Here is a tiny trained network, its code and every weight. The questions are about switching its units off for an input and a class, where a switched-off unit gives its printed mean instead of its output.

import numpy as np


def w(rows, s, z=0):
    codes = np.array(rows[::2]) - 128.0
    scale = np.full(codes.shape[1], s)
    scale[-1] = z or s
    return codes * scale


def f(y):
    return y / 2 * (1 + np.tanh(0.7978845608 * (y + 0.044715 * y**3)))


def log_softmax(a):
    a = a - a.max(-1, keepdims=True)
    return a - np.log(np.exp(a).sum(-1, keepdims=True))


def net(x, mask):
    res = np.array(x, float).reshape(1, 8) / 4 @ E
    y = f(res @ A[0][:, :-1].T + A[0][:, -1])
    res = res + np.where(mask, y, B[0][:, -1]) @ B[0][:, :-1]
    return log_softmax(res[-1] @ U[:, :-1].T + U[:, -1])


A, B = {}, {}
E = w([
[141,87,167,137,177,120,101,158],'x0',
[148,90,254,218,146,157,123,41],'x1',
[115,118,144,205,92,173,69,200],'x2',
[135,190,142,141,109,223,219,207],'x3',
[167,83,98,81,90,207,67,122],'x4',
[15,119,163,100,211,153,137,121],'x5',
[150,175,126,59,194,161,127,93],'x6',
[75,73,97,165,167,131,143,109],'x7',
],0.0088)
A[0] = w([
[194,85,97,171,55,135,80,142,96],'neuron 0',
[75,102,136,203,166,136,156,123,188],'neuron 1',
[91,110,46,49,161,85,140,154,203],'neuron 2',
[131,251,136,172,71,81,160,228,141],'neuron 3',
[74,103,85,114,51,42,172,81,123],'neuron 4',
[139,182,120,180,136,185,149,50,170],'neuron 5',
[212,64,81,142,44,136,105,167,144],'neuron 6',
[91,103,201,254,145,73,179,142,161],'neuron 7',
[172,72,125,192,26,95,118,161,253],'neuron 8',
[74,66,84,110,176,97,131,203,55],'neuron 9',
[178,140,165,185,133,194,59,132,46],'neuron 10',
[143,115,184,147,202,98,140,73,203],'neuron 11',
[121,217,96,82,77,130,139,174,179],'neuron 12',
[190,141,57,146,62,124,118,107,191],'neuron 13',
[96,190,127,94,155,43,149,47,142],'neuron 14',
],0.009,0.0051)
B[0] = w([
[109,77,157,109,114,107,109,97,195],'neuron 0',
[63,121,149,73,140,127,160,158,203],'neuron 1',
[35,125,150,99,148,88,164,150,240],'neuron 2',
[150,167,70,140,155,175,196,116,240],'neuron 3',
[94,8,140,170,93,105,45,115,202],'neuron 4',
[101,100,128,119,112,113,187,141,187],'neuron 5',
[107,107,140,108,121,97,139,77,217],'neuron 6',
[128,160,104,72,179,99,171,57,246],'neuron 7',
[146,129,148,47,108,116,152,55,255],'neuron 8',
[66,126,94,131,145,96,113,200,179],'neuron 9',
[117,96,107,128,101,99,104,158,168],'neuron 10',
[91,135,123,122,177,120,122,102,220],'neuron 11',
[134,155,109,54,164,158,185,146,226],'neuron 12',
[127,126,160,87,150,93,152,77,211],'neuron 13',
[72,64,196,67,186,75,142,57,222],'neuron 14',
],0.011,0.0096)
U = w([
[57,128,111,156,112,148,114,255,25],'0',
[173,242,97,102,149,197,207,139,86],'1',
[146,93,156,147,23,122,51,104,25],'2',
[83,128,154,94,141,93,148,107,250],'3',
[136,155,144,204,190,118,39,139,2],'4',
],0.0094,0.0029)

Each question gives the input, the list of numbers given to net, and the class t.
The units are the neurons (one row each of A and B). Each row of codes is followed by its name. A weight is (code - 128) times the scale printed after its matrix; where a second scale follows, it is the last column's (A, B and U).
mask holds one flag per neuron, in row order. A switched-off neuron (its flag False) gives its mean, the last column of its row in B, instead of its output. The means were averaged over made-up inputs and are rounded, as every weight is.
A unit's drop is (log p(t) with every unit on - log p(t) with that unit switched off) / (log p(t) with every unit on - log p(t) with every unit switched off).
The circuit of an input: a set's keep is (log p(t) with only the set's units on - log p(t) with every unit switched off) / (log p(t) with every unit on - log p(t) with every unit switched off). Starting from the 12 units with the biggest drops (on a tie, the unit counted first), units are removed one at a time, each time the one whose removal leaves the highest keep (on an exact tie, the one counted first), for as long as the keep stays at least 0.8.
circuit, biggest first: the units of the circuit, biggest drop first
unit that matters most: the unit with the biggest drop
top k neurons: the k neurons with the biggest drops, biggest first
drop when u is switched off: that unit's drop, to one decimal
input [6,-5,-3,7,6,-1,-4,2], class 1: circuit, biggest first	neuron 4; neuron 14
input [-5,-8,-1,4,4,2,0,4], class 1: top 3 neurons	neuron 12; neuron 14; neuron 0
input [3,8,1,7,-7,-7,-3,-3], class 1: unit that matters most	neuron 3
input [-7,4,2,0,8,-6,-2,-4], class 2: top 2 neurons	neuron 7; neuron 2
input [-6,-6,1,3,7,-1,3,1], class 1: top 3 neurons	neuron 12; neuron 14; neuron 4
input [5,-4,8,7,-8,4,-2,7], class 1: top 2 neurons	neuron 7; neuron 3
input [1,-8,0,-6,-4,4,-1,8], class 0: top 2 neurons	neuron 9; neuron 8
input [3,-5,3,-3,3,3,-1,-3], class 0: drop when neuron 14 is switched off	0.2
input [0,-1,6,3,6,4,8,7], class 0: drop when neuron 13 is switched off	0.0
input [6,-2,-3,5,1,0,-1,6], class 0: drop when neuron 14 is switched off	0.1
input [8,-5,6,-7,-1,4,-1,-7], class 0: drop when neuron 9 is switched off	0.1
